How the states are linked:
Z719: τ>Z493, δ>Z780, κ>Z776, ξ>Z268, γ>Z968, β>Z572
Z872: τ>Z808, δ>Z205, κ>Z268, ξ>Z603, γ>Z387, β>Z10
Z842: τ>Z387, δ>Z10, κ>Z808, ξ>Z225, γ>Z335, β>Z603
Z495: τ>Z780, δ>Z776, κ>Z458, ξ>Z968, γ>Z572, β>Z493
Z493: τ>Z495, δ>Z355, κ>Z496, ξ>Z571, γ>Z539, β>Z719
Z691: τ>Z335, δ>Z603, κ>Z387, ξ>Z276, γ>Z701, β>Z225
Z759: τ>Z205, δ>Z268, κ>Z968, ξ>Z387, γ>Z10, β>Z808
Z776: τ>Z496, δ>Z132, κ>Z762, ξ>Z719, γ>Z495, β>Z355
Z225: τ>Z691, δ>Z58, κ>Z842, ξ>Z419, γ>Z186, β>Z634
Z264: τ>Z889, δ>Z419, κ>Z186, ξ>Z132, γ>Z762, β>Z229
Z603: τ>Z842, δ>Z714, κ>Z872, ξ>Z634, γ>Z691, β>Z58
Z58: τ>Z603, δ>Z387, κ>Z10, ξ>Z701, γ>Z225, β>Z335
Z10: τ>Z872, δ>Z759, κ>Z668, ξ>Z58, γ>Z842, β>Z714
Z714: τ>Z10, δ>Z808, κ>Z205, ξ>Z335, γ>Z603, β>Z387
Z762: τ>Z171, δ>Z264, κ>Z890, ξ>Z776, γ>Z458, β>Z569
Z496: τ>Z458, δ>Z569, κ>Z171, ξ>Z493, γ>Z780, β>Z776
Z268: τ>Z571, δ>Z539, κ>Z719, ξ>Z872, γ>Z759, β>Z668
Z419: τ>Z276, δ>Z701, κ>Z225, ξ>Z171, γ>Z264, β>Z890
Z968: τ>Z539, δ>Z719, κ>Z495, ξ>Z759, γ>Z668, β>Z571
Z890: τ>Z419, δ>Z186, κ>Z634, ξ>Z762, γ>Z229, β>Z889
Z171: τ>Z229, δ>Z889, κ>Z419, ξ>Z496, γ>Z132, β>Z762
Z701: τ>Z634, δ>Z691, κ>Z58, ξ>Z889, γ>Z419, β>Z186
Z780: τ>Z355, δ>Z496, κ>Z132, ξ>Z539, γ>Z719, β>Z495
Z458: τ>Z132, δ>Z762, κ>Z229, ξ>Z495, γ>Z355, β>Z496
Z355: τ>Z776, δ>Z458, κ>Z569, ξ>Z572, γ>Z493, β>Z780
Z276: τ>Z186, δ>Z634, κ>Z691, ξ>Z229, γ>Z889, β>Z419
Z572: τ>Z719, δ>Z495, κ>Z355, ξ>Z668, γ>Z571, β>Z539
Z387: τ>Z714, δ>Z872, κ>Z759, ξ>Z691, γ>Z58, β>Z842
Z186: τ>Z701, δ>Z225, κ>Z335, ξ>Z264, γ>Z890, β>Z276
Z132: τ>Z569, δ>Z171, κ>Z264, ξ>Z780, γ>Z776, β>Z458
Z808: τ>Z759, δ>Z668, κ>Z571, ξ>Z842, γ>Z714, β>Z872
Z634: τ>Z225, δ>Z335, κ>Z603, ξ>Z890, γ>Z276, β>Z701
Z668: τ>Z268, δ>Z968, κ>Z572, ξ>Z10, γ>Z808, β>Z205
Z889: τ>Z890, δ>Z276, κ>Z701, ξ>Z569, γ>Z171, β>Z264
Z335: τ>Z58, δ>Z842, κ>Z714, ξ>Z186, γ>Z634, β>Z691
Z539: τ>Z572, δ>Z493, κ>Z780, ξ>Z205, γ>Z268, β>Z968
Z205: τ>Z668, δ>Z571, κ>Z539, ξ>Z714, γ>Z872, β>Z759
Z229: τ>Z264, δ>Z890, κ>Z276, ξ>Z458, γ>Z569, β>Z171
Z571: τ>Z968, δ>Z572, κ>Z493, ξ>Z808, γ>Z205, β>Z268
Z569: τ>Z762, δ>Z229, κ>Z889, ξ>Z355, γ>Z496, β>Z132

The rows follow the links: the fewer symbols apart two states are, the more alike their rows tend to be.

Each row is also shifted at random along 2 hidden directions that mean nothing.

Some states, each with a row of numbers:
Z58: (-35, 7, -30, -9, -96, -37, 10, 20, 40, 114, 82, -102, -33, -9, -116, 65, 96, 134, -7, -20, -17, -85, -73, -79, -12, 30, -10, -37, -61, 41, 69, 0, 3, 31, -38, 52, 91, -142, -55, -68, 51, -22, -107, -9, -73, 125, 23, -55, -69, -19, 38, 26, -79, -2, -18, -14, -4, 196, -36, -15, -149, -112)
Z419: (-69, 39, 44, -100, 24, -207, -16, 66, -56, 99, 84, 50, 35, -73, 88, 238, -20, 1, -82, 8, -4, 30, -39, -89, -73, -60, -138, -109, -77, -49, 70, -54, -21, 108, -56, 28, 140, -34, -110, -278, 170, 16, -138, 75, -21, 115, 0, -23, -49, 4, 18, -91, -62, 42, 4, 154, 48, 25, 46, 111, 68, -238)
Z495: (30, -21, 28, 38, 19, 76, -2, -8, 13, -141, -143, 23, -14, 25, 82, -178, -72, -113, 40, 31, 54, 69, 86, 109, 22, -45, 61, 68, 31, -11, -47, -8, 2, -59, 50, -19, -150, 99, 105, 175, -91, 21, 138, -36, 47, -165, -44, 79, 68, 2, -6, -16, 92, -37, 8, -71, -7, -175, -12, -45, 65, 177)
Z571: (67, 28, -66, 70, 109, 173, -2, -75, 6, -7, 14, 15, 65, 87, -119, -171, -41, -54, 22, 9, -67, -54, 50, 50, 94, 84, 91, 122, 128, 104, -87, 12, 28, -75, 96, -60, -39, 60, 67, 169, -143, 4, 99, -55, 39, -65, 24, 113, 3, 109, 5, 68, 4, -24, 55, -75, -48, -4, -64, -77, 3, 58)
Z691: (-53, -61, 3, 30, -88, 27, 35, 1, 62, 51, 33, -62, -37, 15, -11, 100, 111, 133, 33, -80, -29, -77, -49, -21, 33, 76, 0, -123, 62, 47, -18, 85, -8, 23, -38, 79, 1, -109, -56, -28, 49, -8, -67, 2, -49, 163, 21, -159, 9, -94, 20, 47, -68, 58, -74, -44, 28, 184, 51, -1, -96, 11)
Z493: (59, 27, -53, 43, 285, 70, -43, -68, -101, -25, 34, 122, 172, 100, -17, -142, -128, -195, -46, 18, -71, 34, 38, 15, 49, 49, 9, 126, 135, 53, -115, -45, 17, -62, 126, -91, 75, 123, -14, 81, -60, -17, 92, -19, 95, -126, 23, 127, 1, 138, 12, 21, -13, -24, 105, 55, -45, -128, -43, -3, 197, -10)
Z572: (52, 26, 9, 28, -63, 69, -2, -11, 28, -145, -99, -6, -30, -1, -23, -222, -59, -62, 42, 29, 47, 67, 55, 76, 14, -18, 96, 115, -30, -12, 3, 11, 3, -91, 47, -51, -163, 59, 137, 194, -103, 6, 139, -57, 18, -140, -31, 91, 74, 22, -25, 1, 99, -80, 0, -107, -55, -121, -56, -63, -28, 162)
Z780: (48, -4, 17, 21, 174, 81, -29, -43, -57, -108, -64, 97, 92, 40, 80, -90, -102, -147, 4, 9, -30, 47, 69, 66, 16, 17, 32, 43, 148, 19, -104, -9, 13, -52, 57, -41, -40, 145, 50, 109, -84, 16, 102, 25, 92, -128, -7, 80, 35, 26, -15, 14, 49, -13, 67, 31, -1, -137, 21, -14, 181, 85)
Z387: (-17, -15, -65, 53, -73, 93, 18, -27, 94, 105, 58, -92, -12, 46, -148, -32, 99, 158, 38, -40, -36, -135, -37, -5, 67, 85, 52, -11, 37, 51, -16, 52, 12, -6, 6, 18, 26, -94, -25, 56, -43, -10, -53, -61, -60, 96, 27, -68, -22, 8, 33, 73, -74, 22, -19, -86, -43, 180, -31, -70, -153, 5)
Z634: (-38, -100, -3, 88, 64, 125, 16, -40, 7, 62, -9, -22, 38, 124, 74, 114, 85, 86, 13, -143, -74, -103, -33, 29, 48, 116, -6, -195, 204, 67, -161, 135, -14, 21, -14, 64, 88, -53, -91, -20, -23, -10, -86, 36, 25, 196, 54, -203, 1, -104, 28, 56, -141, 122, -56, -2, 62, 166, 127, 3, 15, 108)
Z539: (48, 97, 10, -65, -224, -100, -14, 38, 80, -125, -73, -68, -134, -110, -103, -190, -46, 4, 39, 123, 115, 111, 52, 5, -61, -151, 52, 174, -293, -83, 191, -86, -1, -77, -13, -69, -162, 15, 172, 115, -43, 20, 108, -67, -60, -219, -46, 148, 51, 32, -29, -84, 178, -168, -13, -115, -80, -155, -117, -46, -158, 42)
Z335: (-45, 9, 22, -23, -218, -62, 36, 44, 99, 60, 42, -127, -108, -51, -65, 87, 134, 189, 30, -27, 57, -53, -52, -56, -40, -11, 2, -50, -125, -31, 96, 18, -25, 64, -73, 58, 5, -143, -31, -77, 64, -7, -86, 2, -117, 85, 2, -116, -20, -54, 2, -11, -25, 4, -102, -52, -1, 155, -10, 1, -197, -72)
Z714: (19, -22, -61, 79, -75, 136, 19, -43, 70, 72, 18, -118, -40, 67, -179, -49, 106, 115, 37, -28, -56, -123, -26, -11, 72, 124, 82, -2, 67, 74, -40, 79, 34, -44, 28, -12, -5, -72, -12, 110, -74, -21, -9, -68, -35, 101, 45, -100, -26, -23, 65, 78, -68, 21, -37, -127, -29, 158, -39, -68, -154, 63)
Z132: (4, -112, 74, 80, 191, 129, 34, 2, -47, -113, -123, 124, 41, 115, 230, 2, -60, -142, 6, -80, -31, 50, 86, 150, 19, 48, 16, -122, 264, 11, -212, 122, -6, -35, 44, 41, -65, 105, 44, 126, -92, 43, 72, 49, 110, -26, 11, -57, 90, -101, -6, 12, -8, 92, -17, 43, 66, -111, 178, 15, 226, 298)
Z842: (-1, -40, -120, 106, 156, 183, 5, -73, -18, 159, 112, -27, 101, 149, -133, 12, 99, 87, -5, -95, -139, -165, -66, -39, 144, 189, 13, -27, 263, 144, -156, 73, 35, 20, 37, -4, 116, -71, -129, 30, -69, -65, -66, -6, 22, 184, 81, -88, -54, 81, 50, 133, -172, 115, 32, -17, 3, 226, -14, -38, -9, -30)

Where do the symbols, taken in turn from left to right, take each start?
Answers are names.
(13, 41, 39, -60, 156, -126, -28, 15, -87, -43, 0, 120, 84, -31, 95, 25, -150, -184, -38, 70, 24, 125, 45, 3, -49, -96, -41, 57, -21, -45, 20, -91, -11, 2, 19, -38, 41, 107, 2, -82, 38, -11, 19, 59, 16, -130, -27, 133, 5, 56, -39, -75, 59, -24, 74, 110, 15, -189, 24, 81, 193, -79)
κ κ -> Z419
(37, 40, -141, 67, 55, 143, -27, -75, 19, 98, 84, -47, 82, 100, -230, -100, 30, 57, 19, -13, -93, -137, -29, -24, 119, 142, 57, 88, 89, 113, -50, -4, 51, -27, 77, -36, 45, -12, -32, 78, -87, -35, 16, -62, 22, 31, 41, 39, -63, 93, 46, 108, -71, 25, 56, -78, -52, 121, -112, -48, -71, -83)
β β κ -> Z668
(44, 117, -47, -30, -103, -44, -22, -17, 23, 6, 57, -56, -28, -45, -190, -172, -21, 25, 16, 112, 38, 31, 3, -28, 12, -47, 54, 177, -175, -5, 126, -98, 19, -59, 37, -65, -51, -11, 68, 66, -26, -10, 60, -87, -36, -127, -15, 137, -17, 120, -14, 12, 68, -106, 34, -97, -85, -34, -163, -55, -131, -107)
δ β -> Z968
(-9, -5, 87, -68, 19, -132, -11, 51, -66, -82, -48, 83, -11, -89, 177, 91, -68, -120, -43, 28, 55, 121, 36, 13, -116, -140, -67, -38, -89, -83, 47, -45, -36, 19, -46, 18, -9, 74, 32, -112, 65, 19, 7, 67, 7, -79, -45, 34, 48, -56, -42, -109, 59, -21, -2, 90, 40, -156, 72, 79, 131, -29)
κ δ ξ -> Z229
(47, 30, 20, -31, 178, -45, -6, 8, -93, -81, -15, 112, 87, -8, 109, -26, -127, -168, -44, 23, -1, 111, 35, 29, -35, -49, -21, 39, 41, -34, -25, -43, -3, -15, 49, -29, -4, 123, 21, -6, 9, 20, 76, 36, 86, -108, -17, 123, 21, 52, -45, -49, 58, -35, 94, 108, 3, -188, 7, 40, 200, -8)
ξ κ β -> Z355
(-58, -8, 9, -21, -65, -86, 16, 6, 28, 106, 74, -49, -4, -34, -43, 137, 76, 132, -25, -23, -4, -49, -54, -91, -43, 13, -39, -102, -27, 23, 29, 13, -14, 71, -52, 63, 77, -98, -71, -153, 92, -16, -119, 30, -50, 156, 24, -73, -51, -37, 10, 8, -73, 53, -23, 21, 35, 144, 34, 21, -74, -104)
ξ κ κ -> Z842
(16, 6, 97, -69, 11, -109, -12, 34, -48, -85, -73, 98, -16, -52, 125, 20, -107, -120, -33, 49, 67, 125, 60, 17, -74, -138, -48, 23, -81, -75, 23, -57, -18, 12, -29, -25, -22, 107, 29, -64, 48, 33, 65, 53, 20, -115, -37, 84, 29, -10, -51, -100, 100, -45, 2, 93, 31, -176, 53, 56, 131, 12)
δ γ -> Z458
(30, 91, -57, -24, -158, 34, 11, 7, 74, -28, 6, -65, -60, -42, -174, -172, 27, 65, 38, 104, 40, 8, 13, -11, 16, -24, 79, 142, -151, -6, 105, -45, 18, -64, 29, -51, -99, -28, 83, 116, -67, -5, 51, -90, -64, -112, -13, 95, -8, 99, -11, 18, 68, -107, -1, -106, -71, 7, -159, -91, -168, -20)
δ ξ -> Z759
(52, 121, -79, -41, 49, -34, -55, -31, -26, -3, 58, 43, 66, -17, -156, -137, -99, -48, -26, 118, 4, 22, -14, -56, 31, -10, 19, 185, -95, 34, 88, -114, 36, -26, 61, -83, 28, 67, 43, 56, -51, -25, 71, -57, 0, -132, -9, 206, -65, 158, -21, 13, 41, -93, 96, -13, -91, -55, -147, -22, -7, -168)
β β δ -> Z539
(-11, -52, 71, -23, 114, -41, 3, 37, -77, -64, -54, 108, 28, -11, 212, 102, -70, -106, -33, -26, -10, 74, 30, 37, -60, -57, -34, -85, 47, -54, -42, 18, -19, 18, -7, 31, 19, 66, -35, -86, 44, -3, -21, 73, 33, -14, 6, -15, 15, -55, -28, -67, 22, 37, -13, 116, 66, -119, 137, 84, 190, 33)
κ δ γ -> Z890
(88, -13, -51, 73, 152, 159, -13, -47, -41, -72, -42, 75, 93, 117, -7, -197, -81, -137, 23, -18, -50, -3, 60, 114, 71, 66, 62, 68, 193, 60, -130, 45, 17, -87, 102, -68, -47, 97, 70, 198, -150, -3, 134, -44, 102, -117, 14, 72, 51, 46, 10, 64, 18, -19, 47, -19, -26, -108, 10, -45, 119, 141)
τ τ ξ -> Z968
(-32, -2, -36, 30, -133, 41, 13, -6, 75, 80, 25, -110, -44, 15, -103, 45, 123, 169, 1, -49, -33, -118, -30, -37, 37, 74, 13, -39, -11, 50, 16, 46, -12, 5, -16, 21, 10, -118, -32, -2, 5, -14, -66, -20, -66, 120, 38, -97, -6, -21, 39, 49, -55, 39, -65, -45, -25, 190, -19, -34, -168, -6)
ξ ξ δ -> Z186
(-7, 21, -36, 50, -236, 66, 10, -26, 123, 34, -7, -130, -124, 22, -190, -110, 127, 152, 73, 7, 23, -66, -16, 3, 42, 11, 83, 46, -93, 24, 67, 12, 7, -41, -29, 21, -99, -82, 31, 103, -48, -14, 12, -92, -86, 31, -1, -63, 15, -49, 19, 56, 2, -38, -67, -162, -33, 136, -89, -96, -256, 72)
κ τ γ -> Z759
(49, 104, -132, 9, 57, 26, -40, -66, -25, 137, 137, -16, 101, 7, -276, -107, -8, 33, -19, 70, -47, -78, -32, -96, 49, 66, 31, 162, -24, 57, 35, -93, 42, -14, 60, -73, 105, -18, -40, -3, -25, -29, -10, -58, -31, -17, 19, 108, -103, 160, 30, 46, -69, -32, 98, -12, -81, 84, -183, -54, -75, -222)
τ κ δ -> Z493
(49, 69, -91, 18, -40, 56, -31, -43, 33, 22, 51, -37, 26, 19, -217, -171, 26, 53, 11, 46, -30, -57, -20, -27, 54, 31, 51, 142, -28, 56, 22, -42, 30, -44, 44, -49, -26, -13, 49, 105, -77, -16, 46, -69, -43, -32, 0, 51, -26, 98, 10, 64, -7, -57, 32, -76, -73, 38, -140, -70, -136, -62)
γ γ τ -> Z714
